Questions about the grid below. Counting starts at 1.
1) The entry at row 1, column 1?
2) The entry just left of 0?
3) The entry directly above the largest entry?
4) The entry at row 3, column 3?
5) The entry just left of the largest entry?
6) The entry just left of -48?
7) The bottom-right entry?
8) The entry directly above -3?
[[-30 -10   7 -33 -17  13  48  23]
 [ 30 -12  13   2  85  14  29  62]
 [ 19  37 -32  51 -23  -1 -75 -49]
 [ -6  10 -11  11 -37  -6 -32 -42]
 [ 27 -17  14  10  38 -16 -23 -10]
 [ 34 -19  16  11  70  -6  -6  19]
 [ -1  19 -14   0  34  37  38  69]
 [ -3 -48  40 -33  14 -27  18 -20]]
1) -30
2) -14
3) -17
4) -32
5) 2
6) -3
7) -20
8) -1

[[243, 177, 129, 98, 148, 158, 86, 117, 170, 201, 14, 201, 138, 186, 113, 195],
 [185, 182, 119, 116, 105, 169, 216, 150, 189, 99, 239, 81, 232, 48, 174, 101]]
The entry in the bottom-left corner?
Answer: 185
The entry directly above 182: 177
The entry in the top-left corner?
Answer: 243
The entry just left of 86 -> 158
The top entry of the column that holds the smallest entry?
Answer: 14
The entry in the top-right corner -> 195
The entry just left of the smallest entry?
Answer: 201
The 2nd-last entry, reading row by row is 174
The smallest entry in the last row -> 48
The bottom-right entry: 101
The entry just right of 186: 113
The second largest entry?
Answer: 239
The entry directly below 129 -> 119
The entry directly below 158 is 169
The entry just right of 158?
Answer: 86

grid = [-0.01, 0.00, 0.01, -0.04, 0.14, 0.00, -0.13]
The entry just left of -0.04 -> 0.01
Read off the entry just right of 0.01.
-0.04
Read off the smallest entry.
-0.13

Questions about the grid below. Rows and columns are numbered from 1.
1) Give the top-right entry.
2) Give the entry in row 1 and column 1.
3) Give the entry directly below -27.
4) Give the entry at row 2, column 2.
5) Give the top entry of the column that holds the largest entry.
6) Give the entry in the bottom-left corner.
7) Give the entry in row 3 and column 2.
8) Give the entry in row 3 and column 1.
[[  8 -14 -84 -43  40  31 -37 -52   2 -37 -10  -5 -10 -20]
 [ 41  21 -24 -22  49  25 -14  -7  -3 -10  -4 -19 -29 -27]
 [ 41   6  36  10  20 -25 -22  -7  21 -70 -32  29  22  32]
 [ 24 -15 -35 -19  67  -1 -21 -72 -23  -1  -7 -10 -15   5]]
1) -20
2) 8
3) 32
4) 21
5) 40
6) 24
7) 6
8) 41

  8   24  -23   37  -44  -14  -76  -73
 54  -42   24   23   70  -41  -69  -31
-23  -97   79  -82   21  -40   68  -13
Find the fourth entry, reading row by row.
Answer: 37
The entry directly above -40: -41
The bottom-right entry is -13
The bottom entry of the column that holds the largest entry: 79
Find the entry just left of 23.
Answer: 24
Find the second-last entry, reading row by row.
Answer: 68
The largest entry in the first column is 54
The third entry, reading row by row is -23
Find the 4th entry from the end, reading row by row.
Answer: 21
Find the entry in the top-right corner.
Answer: -73

Questions about the row below.
1) Report the entry just right of -1.
2) Report the entry just right of -12.
3) Report the 2nd-last entry.
4) Report the 1st entry from the left.
5) Report the 3rd entry from the left.
6) Report the 4th entry.
7) Report the second entry from the left.
(-23, -80, -40, -53, -2, -90, 2, -1, -12, 10, 3, 2, 1, -61, 42, 23)
1) -12
2) 10
3) 42
4) -23
5) -40
6) -53
7) -80

Read these off the array that follows.
1) The entry directly above the smallest entry?
2) The entry in the top-left corner?
3) The entry just right of 26?
4) The entry just left of the smallest entry?
5) The entry directly above -45?
6) The entry in the bottom-right corner?
7) The first entry in the row that holds the largest entry?
8) The entry directly above 10?
[[-10  16  33  23 -77 -62  41  -2  19 -25 -11  40  -8  29  26 -38]
 [ 19   0 -17   8 -80 -40 -11 -11  11 -15  39  36   5  10  57   9]
 [-65   3  41  32 -32 -10  63  47  20  20 -43 -33  30 -15 -34 -87]
 [  8   7 -14   1 -83 -53  20 -11  19   1  -5  53   8  28  33 -51]
 [-58   1  21  23 -27   0  46  48  19  27 -36 -40  37 -22 -34 -91]
 [ 12   5 -27  -7 -81 -45  15 -10  19   7  -4  50  13  23  32 -56]]
1) -51
2) -10
3) -38
4) -34
5) 0
6) -56
7) -65
8) 29
